Look-ups in named tables: a row name and a column name give one cell, copied from the table.

Nug =
|  | Dinabo | Goli | Fusutop | Tipa | Bunom | Mor | Vebo | Mimobi |
|---|---|---|---|---|---|---|---|---|
| Takogo | 178 | 318 | 156 | 372 | 818 | 783 | 482 | 798 |
| Dinesu | 328 | 628 | 158 | 545 | 996 | 598 | 286 | 670 |
| Nunosu | 716 | 931 | 662 | 508 | 434 | 138 | 537 | 669 |
| Kib | 697 | 764 | 514 | 926 | 836 | 591 | 103 | 136 |
| Rik | 837 | 239 | 752 | 283 | 412 | 939 | 788 | 248 |
| Vaseput | 311 | 656 | 732 | 967 | 255 | 574 | 369 | 384 |
| Tabed | 273 | 599 | 173 | 580 | 440 | 161 | 410 | 374 |
| Kinu | 372 | 445 | 170 | 264 | 937 | 886 | 554 | 764 |
| Nimupep | 227 | 583 | 162 | 564 | 728 | 119 | 408 | 562 |
| Tek | 706 | 224 | 847 | 395 | 425 | 619 | 533 | 516 |

Tabed, Mor => 161
Kinu, Mimobi => 764
Rik, Tipa => 283
Kib, Dinabo => 697
Kinu, Fusutop => 170
Takogo, Mor => 783
Nimupep, Mor => 119
Kib, Goli => 764
Tek, Mimobi => 516
Takogo, Vebo => 482
Takogo, Bunom => 818
Nunosu, Goli => 931
Vaseput, Mor => 574
Nimupep, Fusutop => 162
Vaseput, Vebo => 369
Nunosu, Vebo => 537
Nunosu, Mor => 138
Kib, Bunom => 836
Kinu, Vebo => 554
Which row has the largest Tipa? Vaseput

Zise.csv
,Lumonip,Popod,Doka,Rup,Lus,Fotulif,Naz
Dani,213,214,175,195,87,115,115
Gegem,205,168,166,208,139,140,159
Dip,184,135,144,180,186,169,175
Rav,180,152,167,178,175,178,189
Sobafes,183,236,175,166,59,92,75
Nepas,172,200,178,192,90,97,111

What is the Lus of Dani in Zise? 87
What is the Naz of Rav in Zise? 189
What is the Rup of Gegem in Zise? 208
What is the Doka of Dani in Zise? 175
What is the Naz of Nepas in Zise? 111
What is the Lus of Sobafes in Zise? 59
What is the Rup of Rav in Zise? 178

Didomag:
	Tunu	Talafun
Ton	0.8	0.2
Lolon	0.4	0.3
Zosi	0.3	0.9
Nenoza	0.2	0.6

Nenoza, Tunu: 0.2
Zosi, Talafun: 0.9
Zosi, Tunu: 0.3
Lolon, Tunu: 0.4
Nenoza, Talafun: 0.6
Ton, Talafun: 0.2
Ton, Tunu: 0.8
Lolon, Talafun: 0.3

Table Toku
         Vasis  Gubobi  Somumun  Kul
Kupef      117      98      198   91
Garerem    127      59      192  140
Naranup    166     216      133  162
Vad        160      47      119  166
Zas         94      52      118  146

What is the Kul of Zas in Toku? 146
What is the Kul of Kupef in Toku? 91
What is the Somumun of Garerem in Toku? 192
What is the Vasis of Zas in Toku? 94
What is the Gubobi of Garerem in Toku? 59
What is the Gubobi of Zas in Toku? 52
What is the Somumun of Naranup in Toku? 133
What is the Gubobi of Kupef in Toku? 98
What is the Vasis of Kupef in Toku? 117
What is the Gubobi of Vad in Toku? 47
What is the Kul of Garerem in Toku? 140
What is the Vasis of Naranup in Toku? 166
What is the Gubobi of Naranup in Toku? 216
Row with the largest Gubobi: Naranup

Nam
|  | Tak | Lamepe | Zif | Lorun | Nakur | Sof |
|---|---|---|---|---|---|---|
| Guv | 741 | 672 | 796 | 630 | 572 | 301 |
| Bet | 757 | 645 | 683 | 306 | 241 | 902 |
| Nudod | 551 | 861 | 733 | 746 | 478 | 130 |

Lamepe of Nudod = 861
Nakur of Bet = 241
Tak of Bet = 757
Tak of Nudod = 551
Sof of Guv = 301
Zif of Guv = 796
Zif of Bet = 683
Zif of Nudod = 733
Tak of Guv = 741
Lorun of Bet = 306
Lamepe of Guv = 672
Nakur of Guv = 572
Sof of Nudod = 130
Sof of Bet = 902
Nakur of Nudod = 478
Lorun of Nudod = 746
Lorun of Guv = 630
Lamepe of Bet = 645

Table Vatadi
	Dor	Kadune	Nukog	Duraki	Kig	Vuveg	Zefog	Mugader	Dizavam	Gazov
Kup	95	123	126	124	121	75	169	66	234	131
Sitenup	214	210	174	157	106	171	121	162	11	167
Muvunak	103	124	129	135	123	76	167	66	228	133
Lezi	124	119	137	149	139	137	122	99	205	134
Bukadi	187	170	180	169	174	133	155	217	52	161
Kuparug	132	105	108	163	152	161	129	156	122	128
Tol	126	116	135	147	143	160	112	102	198	132
Tuzikif	149	117	123	182	170	115	168	191	82	141

Tuzikif, Vuveg: 115
Tuzikif, Dor: 149
Bukadi, Gazov: 161
Bukadi, Vuveg: 133
Kuparug, Gazov: 128
Tol, Gazov: 132
Tol, Mugader: 102
Bukadi, Duraki: 169
Bukadi, Kig: 174
Muvunak, Mugader: 66
Kup, Zefog: 169
Lezi, Gazov: 134
Kuparug, Kadune: 105
Kup, Gazov: 131
Sitenup, Vuveg: 171
Muvunak, Nukog: 129
Bukadi, Nukog: 180
Kup, Kadune: 123
Muvunak, Vuveg: 76
Kuparug, Dizavam: 122

Table Renalog
|  | Vit | Tekopo |
|---|---|---|
| Nomo | 12.88 | 63.36 |
| Zeza | 73.93 | 91.04 |
| Ped | 49.65 | 66.67 |
| Bogokif | 52.52 | 52.67 |
| Mur | 85.18 | 49.82 |
| Torit | 44.08 | 60.40 |
| Tiras | 54.26 | 48.05 |
| Nineris | 76.36 | 9.15 |
| Gabibus | 27.03 | 72.96 |
| Tetifi | 71.60 | 72.88 |
| Zas | 25.91 | 6.07 |
| Miv | 44.68 | 41.51 |

Tekopo of Tiras = 48.05
Tekopo of Tetifi = 72.88
Tekopo of Nomo = 63.36
Vit of Zas = 25.91
Tekopo of Ped = 66.67
Tekopo of Bogokif = 52.67
Vit of Torit = 44.08
Vit of Nomo = 12.88
Vit of Mur = 85.18
Vit of Gabibus = 27.03
Vit of Ped = 49.65
Tekopo of Torit = 60.40
Vit of Tetifi = 71.60
Tekopo of Nineris = 9.15
Vit of Miv = 44.68
Tekopo of Miv = 41.51
Tekopo of Zas = 6.07
Vit of Tiras = 54.26

